Here is a tiny trained network, its code and every weight. The questions are about switching its units off for an input and a class, where a switched-off unit gives its printed mean instead of its output.

import numpy as np


def w(rows, s, z=0):
    codes = np.array(rows[::2]) - 128.0
    scale = np.full(codes.shape[1], s)
    scale[-1] = z or s
    return codes * scale


def norm(h):
    return h / np.sqrt((h * h).mean(-1, keepdims=True) + 1e-5)


def f(y):
    return np.maximum(y, 0)


def log_softmax(a):
    a = a - a.max(-1, keepdims=True)
    return a - np.log(np.exp(a).sum(-1, keepdims=True))


def net(x, mask):
    res = np.array(x, float).reshape(1, 2) / 4 @ E
    u = 0
    for l in range(2):
        y = f(norm(res) @ A[l][:, :-1].T + A[l][:, -1])
        res = res + np.where(mask[u : u + 6], y, B[l][:, -1]) @ B[l][:, :-1]
        u += 6
    return log_softmax(norm(res)[-1] @ U[:, :-1].T + U[:, -1])


A, B = {}, {}
E = w([
[119,6,196,94,113],'x0',
[138,99,4,2,138],'x1',
],0.0088)
A[0] = w([
[148,254,116,165,209,171],'0.n0',
[221,66,195,79,145,187],'0.n1',
[92,74,190,56,113,69],'0.n2',
[89,86,12,120,189,255],'0.n3',
[236,172,69,142,146,45],'0.n4',
[103,206,19,161,219,81],'0.n5',
],0.0091,0.00033)
B[0] = w([
[54,127,79,237,136,247],'0.n0',
[28,72,87,197,110,212],'0.n1',
[202,123,2,156,139,217],'0.n2',
[209,181,200,127,154,242],'0.n3',
[208,81,91,146,28,202],'0.n4',
[117,30,119,90,40,254],'0.n5',
],0.0077,0.0065)
A[1] = w([
[81,135,98,226,152,111],'1.n0',
[181,84,190,24,88,60],'1.n1',
[172,83,132,193,115,19],'1.n2',
[254,173,95,57,148,148],'1.n3',
[188,142,169,7,88,250],'1.n4',
[224,131,97,110,132,77],'1.n5',
],0.008,0.0023)
B[1] = w([
[139,164,174,99,162,253],'1.n0',
[35,167,45,74,238,180],'1.n1',
[144,182,133,159,166,202],'1.n2',
[45,174,144,85,179,234],'1.n3',
[78,91,255,137,203,214],'1.n4',
[67,217,226,142,176,204],'1.n5',
],0.0083,0.0056)
U = w([
[69,209,244,123,200,255],'0',
[171,80,49,198,94,1],'1',
],0.011,0.0017)

Each question gives the input, the list of numbers given to net, and the class t.
The units are the neurons (one row each of A and B). Each row of codes is followed by its name. A weight is (code - 128) times the scale printed after its matrix; where a second scale follows, it is the last column's (A, B and U).
mask holds one flag per neuron, layer by layer. A switched-off neuron (its flag False) gives its mean, the last column of its row in B, instead of its output. The means were averaged over made-up inputs and are rounded, as every weight is.
A unit's drop is (log p(t) with every unit on - log p(t) with that unit switched off) / (log p(t) with every unit on - log p(t) with every unit switched off).
unit that matters most: the unit with the biggest drop
top k neurons: the k neurons with the biggest drops, biggest first
top k neurons in layer l: the k neurons of layer l with the biggest drops, biggest first
drop of u: that unit's drop, to one decimal
input [-4,8], class 0: unit that matters most : 0.n3
input [5,-4], class 1: top 2 neurons in layer 0 : [0.n2, 0.n3]
input [6,8], class 0: top 2 neurons in layer 0 : [0.n0, 0.n3]
input [8,-7], class 1: top 2 neurons in layer 0 : [0.n2, 0.n3]
input [2,-1], class 1: top 2 neurons in layer 0 : [0.n2, 0.n1]
input [-8,-7], class 1: top 3 neurons in layer 0 : [0.n0, 0.n3, 0.n5]
input [-6,8], class 0: top 2 neurons : [0.n3, 0.n1]
input [6,7], class 0: top 4 neurons in layer 0 : [0.n0, 0.n3, 0.n5, 0.n4]
input [6,-5], class 1: top 3 neurons in layer 0 : [0.n2, 0.n3, 0.n1]
input [7,2], class 1: top 2 neurons in layer 0 : [0.n1, 0.n2]
input [-5,8], class 0: drop of 0.n3 : 0.4
input [-4,-3], class 1: drop of 0.n3 : 0.1
input [-7,-4], class 1: drop of 1.n4 : 0.1
input [-2,1], class 1: top neuron in layer 0 : [0.n0]
